Here is a tiny trained network, its code and every weight. The questions are about switching its units off for an input and a class, where a switched-off unit gives its printed mean instead of its output.

import numpy as np


def w(rows, s, z=0):
    codes = np.array(rows[::2]) - 128.0
    scale = np.full(codes.shape[1], s)
    scale[-1] = z or s
    return codes * scale


def norm(h):
    return h / np.sqrt((h * h).mean(-1, keepdims=True) + 1e-5)


def f(y):
    return np.maximum(y, 0)


def log_softmax(a):
    a = a - a.max(-1, keepdims=True)
    return a - np.log(np.exp(a).sum(-1, keepdims=True))


def net(x, mask):
    res = np.array(x, float).reshape(1, 5) / 4 @ E
    u = 0
    for l in range(2):
        y = f(norm(res) @ A[l][:, :-1].T + A[l][:, -1])
        res = res + np.where(mask[u : u + 5], y, B[l][:, -1]) @ B[l][:, :-1]
        u += 5
    return log_softmax(norm(res)[-1] @ U[:, :-1].T + U[:, -1])


A, B = {}, {}
E = w([
[116,117,135,58],'x0',
[103,187,4,111],'x1',
[129,126,128,131],'x2',
[128,125,128,128],'x3',
[51,143,151,136],'x4',
],0.004)
A[0] = w([
[109,106,122,102,41],'0.n1',
[92,99,132,50,18],'0.n2',
[127,174,82,117,147],'0.n3',
[129,157,125,242,125],'0.n4',
[2,161,162,149,2],'0.n5',
],0.0096,0.0036)
B[0] = w([
[45,133,125,120,133],'0.n1',
[149,164,165,44,171],'0.n2',
[111,86,154,151,244],'0.n3',
[118,129,148,2,254],'0.n4',
[211,83,63,139,229],'0.n5',
],0.01,0.0037)
A[1] = w([
[91,244,1,102,184],'1.n1',
[207,112,159,130,254],'1.n2',
[135,64,120,202,229],'1.n3',
[111,133,226,199,7],'1.n4',
[131,140,241,119,186],'1.n5',
],0.007,0.00093)
B[1] = w([
[95,117,252,209,220],'1.n1',
[113,87,46,141,254],'1.n2',
[81,135,91,8,179],'1.n3',
[40,184,64,231,164],'1.n4',
[26,214,51,181,244],'1.n5',
],0.0047,0.0037)
U = w([
[51,92,150,219,138],'0',
[114,104,104,103,172],'1',
[188,46,84,147,110],'2',
[107,98,123,99,137],'3',
[128,150,197,60,120],'4',
[177,180,145,155,78],'5',
[248,213,231,209,8],'6',
],0.013,0.011)

Each question gives the input, the list of numbers given to net, and the class t.
The units are the neurons (one row each of A and B). Each row of codes is followed by its name. A weight is (code - 128) times the scale printed after its matrix; where a second scale follows, it is the last column's (A, B and U).
mask holds one flag per neuron, layer by layer. A switched-off neuron (its flag False) gives its mean, the last column of its row in B, instead of its output. The means were averaged over made-up inputs and are rounded, as every weight is.
A unit's drop is (log p(t) with every unit on - log p(t) with that unit switched off) / (log p(t) with every unit on - log p(t) with every unit switched off).
The circuit of an input: a set's keep is (log p(t) with only the set's units on - log p(t) with every unit switched off) / (log p(t) with every unit on - log p(t) with every unit switched off). Starting from all 10 units, units are removed one at a time, each time the one whose removal leaves the highest keep (on an exact tie, the one counted first), for as long as the keep stays at least 0.8.
circuit, biggest first: the units of the circuit, biggest drop first
top k neurons: the k neurons with the biggest drops, biggest first
k most important neurons of layer l: the k neurons of layer l with the biggest drops, biggest first
drop when u is switched off: that unit's drop, to one decimal
input [-5,8,-6,-6,1], class 0: circuit, biggest first -> 1.n1
input [-6,-8,6,5,-3], class 0: circuit, biggest first -> 1.n5, 1.n4
input [-6,-1,-4,0,-3], class 4: top 2 neurons -> 0.n4, 0.n5
input [6,5,5,2,-1], class 4: top 2 neurons -> 0.n2, 0.n5
input [8,-8,-7,3,5], class 0: top 2 neurons -> 0.n4, 1.n5
input [5,-8,-6,4,-8], class 0: top 3 neurons -> 0.n4, 0.n5, 1.n5
input [8,7,-6,1,-6], class 4: top 3 neurons -> 0.n5, 1.n2, 1.n1
input [2,8,0,-7,-5], class 0: top 3 neurons -> 1.n1, 0.n5, 0.n4
input [-4,-8,-6,-8,-7], class 0: top 2 neurons -> 0.n5, 1.n5
input [-8,-6,8,3,-4], class 1: circuit, biggest first -> 0.n4, 1.n2, 1.n5
input [0,6,0,3,-5], class 0: circuit, biggest first -> 1.n1, 0.n4
input [5,5,1,2,5], class 0: 2 most important neurons of layer 0 -> 0.n4, 0.n1
input [8,4,-5,2,-4], class 4: 2 most important neurons of layer 0 -> 0.n5, 0.n2
input [0,8,0,0,7], class 0: top 2 neurons -> 1.n1, 1.n2
input [-6,-5,3,4,-1], class 4: top 3 neurons -> 0.n4, 0.n5, 0.n3
input [-8,4,6,-4,-2], class 4: circuit, biggest first -> 0.n4, 0.n5
input [-8,-4,-5,-5,0], class 4: top neuron -> 0.n4
input [-8,0,-6,6,-3], class 4: 2 most important neurons of layer 0 -> 0.n4, 0.n5
input [0,5,6,3,8], class 2: top 2 neurons -> 0.n5, 1.n5
input [-4,7,-4,-1,3], class 0: circuit, biggest first -> 1.n1
input [-3,-6,1,3,-1], class 0: 2 most important neurons of layer 0 -> 0.n5, 0.n2
input [1,0,7,3,8], class 2: drop when 0.n5 is switched off -> 1.3
input [-5,0,-6,-1,7], class 2: drop when 1.n5 is switched off -> 0.0
input [-1,-3,0,0,7], class 2: drop when 0.n5 is switched off -> 1.1
input [-1,-7,-1,-6,-4], class 0: drop when 0.n5 is switched off -> 0.7
